Below is a small trained network, with its code and all its weights. Each question gives an input and a class and asks what happens when units are switched off, that is, made to give their printed mean instead of their output.

import numpy as np


def w(rows, s, z=0):
    codes = np.array(rows[::2]) - 128.0
    scale = np.full(codes.shape[1], s)
    scale[-1] = z or s
    return codes * scale


def f(y):
    return y / 2 * (1 + np.tanh(0.7978845608 * (y + 0.044715 * y**3)))


def log_softmax(a):
    a = a - a.max(-1, keepdims=True)
    return a - np.log(np.exp(a).sum(-1, keepdims=True))


def net(x, mask):
    res = np.array(x, float).reshape(1, 5) / 4 @ E
    y = f(res @ A[0][:, :-1].T + A[0][:, -1])
    res = res + np.where(mask, y, B[0][:, -1]) @ B[0][:, :-1]
    return log_softmax(res[-1] @ U[:, :-1].T + U[:, -1])


A, B = {}, {}
E = w([
[84,81,83,117,130,172,170,14,88,97],'x0',
[76,196,130,207,229,153,105,104,154,129],'x1',
[153,168,212,89,135,56,66,57,107,61],'x2',
[159,107,123,162,139,69,100,92,8,254],'x3',
[183,145,116,207,71,250,87,117,40,96],'x4',
],0.0096)
A[0] = w([
[92,99,5,168,133,174,222,227,160,196,110],'n1',
[102,197,131,205,240,124,108,84,105,193,102],'n2',
[53,77,77,129,132,115,162,28,93,102,133],'n3',
[107,104,109,79,169,83,154,139,196,138,74],'n4',
[164,168,121,196,70,167,62,180,91,104,131],'n5',
[81,141,81,115,101,194,163,173,236,68,1],'n6',
[76,109,141,82,174,63,148,137,121,192,98],'n7',
[209,56,135,37,6,81,156,133,58,191,102],'n8',
[108,69,93,183,137,117,155,155,68,255,122],'n9',
[162,164,197,109,137,65,86,63,92,121,91],'n10',
[180,170,150,146,136,77,87,221,165,163,149],'n11',
[89,106,164,99,162,69,129,150,180,152,124],'n12',
[141,171,158,144,117,100,106,216,123,151,62],'n13',
],0.0078,0.0031)
B[0] = w([
[20,149,215,94,128,100,142,137,52,58,231],'n1',
[128,125,62,188,178,130,171,214,254,50,209],'n2',
[117,162,53,48,192,131,185,85,100,223,198],'n3',
[183,60,182,219,126,215,90,78,100,129,187],'n4',
[164,53,137,155,154,193,155,88,58,148,206],'n5',
[251,169,60,122,86,60,31,122,156,117,201],'n6',
[194,56,143,214,108,173,96,96,87,132,190],'n7',
[118,116,74,172,188,147,170,208,239,58,251],'n8',
[184,167,135,102,66,47,20,148,115,100,229],'n9',
[95,164,212,109,86,74,68,131,93,85,195],'n10',
[92,145,70,55,169,120,202,50,102,193,205],'n11',
[163,73,160,171,158,174,157,106,67,124,190],'n12',
[126,169,70,62,222,139,170,84,116,181,171],'n13',
],0.0086,0.012)
U = w([
[156,59,143,206,132,207,131,101,69,145,106],'0',
[112,121,99,156,169,137,180,190,247,65,46],'1',
[168,151,103,118,112,72,33,132,136,133,204],'2',
[102,146,94,38,175,138,209,85,105,204,90],'3',
[65,149,216,91,128,96,115,134,86,70,94],'4',
[100,128,144,142,100,127,137,137,150,161,254],'5',
],0.014,0.0073)

Each question gives the input, the list of numbers given to net, and the class t.
The units are the neurons (one row each of A and B). Each row of codes is followed by its name. A weight is (code - 128) times the scale printed after its matrix; where a second scale follows, it is the last column's (A, B and U).
mask holds one flag per neuron, in row order. A switched-off neuron (its flag False) gives its mean, the last column of its row in B, instead of its output. The means were averaged over made-up inputs and are rounded, as every weight is.
A unit's drop is (log p(t) with every unit on - log p(t) with that unit switched off) / (log p(t) with every unit on - log p(t) with every unit switched off).
The circuit of an input: a set's keep is (log p(t) with only the set's units on - log p(t) with every unit switched off) / (log p(t) with every unit on - log p(t) with every unit switched off). Starting from the 12 units with the biggest drops (on a tie, the unit counted first), units are removed one at a time, each time the one whose removal leaves the highest keep (on an exact tie, the one counted first), for as long as the keep stays at least 0.8.
circuit, biggest first: the units of the circuit, biggest drop first
most important unit: the unit with the biggest drop
k most important neurons: the k neurons with the biggest drops, biggest first
drop of u: that unit's drop, to one decimal
input [-8,-5,-2,-4,1], class 3: circuit, biggest first	(n11)
input [7,-2,6,7,-4], class 2: 3 most important neurons	(n10, n11, n1)
input [-4,6,5,-7,4], class 2: 2 most important neurons	(n8, n6)
input [4,-5,3,-6,4], class 2: 2 most important neurons	(n2, n6)
input [-4,3,8,3,7], class 4: 3 most important neurons	(n10, n7, n4)
input [5,3,5,-5,0], class 2: circuit, biggest first	(n1, n8)
input [1,-5,0,5,4], class 1: 2 most important neurons	(n8, n6)
input [-3,-5,5,3,-6], class 0: circuit, biggest first	(n7, n12)
input [-1,-2,-4,-4,-4], class 0: circuit, biggest first	(n4, n8)
input [2,0,-6,5,3], class 4: 2 most important neurons	(n1, n6)
input [1,2,-1,2,-1], class 5: 2 most important neurons	(n8, n6)
input [-6,-5,0,0,2], class 3: circuit, biggest first	(n11, n13)
input [8,8,-5,3,5], class 1: 2 most important neurons	(n2, n11)
input [7,5,-3,-1,1], class 3: most important neuron	(n3)
input [-3,-3,-4,-7,8], class 0: 2 most important neurons	(n5, n9)
input [3,7,-4,7,-2], class 1: 3 most important neurons	(n2, n6, n10)
input [-6,4,2,5,2], class 3: 3 most important neurons	(n11, n8, n13)
input [-6,5,2,-8,-7], class 2: 3 most important neurons	(n6, n5, n8)
input [-4,5,8,1,-4], class 4: 2 most important neurons	(n10, n8)
input [1,7,-1,6,-2], class 1: 2 most important neurons	(n2, n6)
input [-2,-3,-5,-8,2], class 2: most important unit	n6
input [-6,-1,-3,-4,4], class 3: drop of n11	0.1
input [2,-7,-7,6,3], class 1: drop of n5	0.0
input [-3,4,2,3,-2], class 1: drop of n5	0.1
input [2,2,-7,-2,6], class 4: drop of n1	0.9
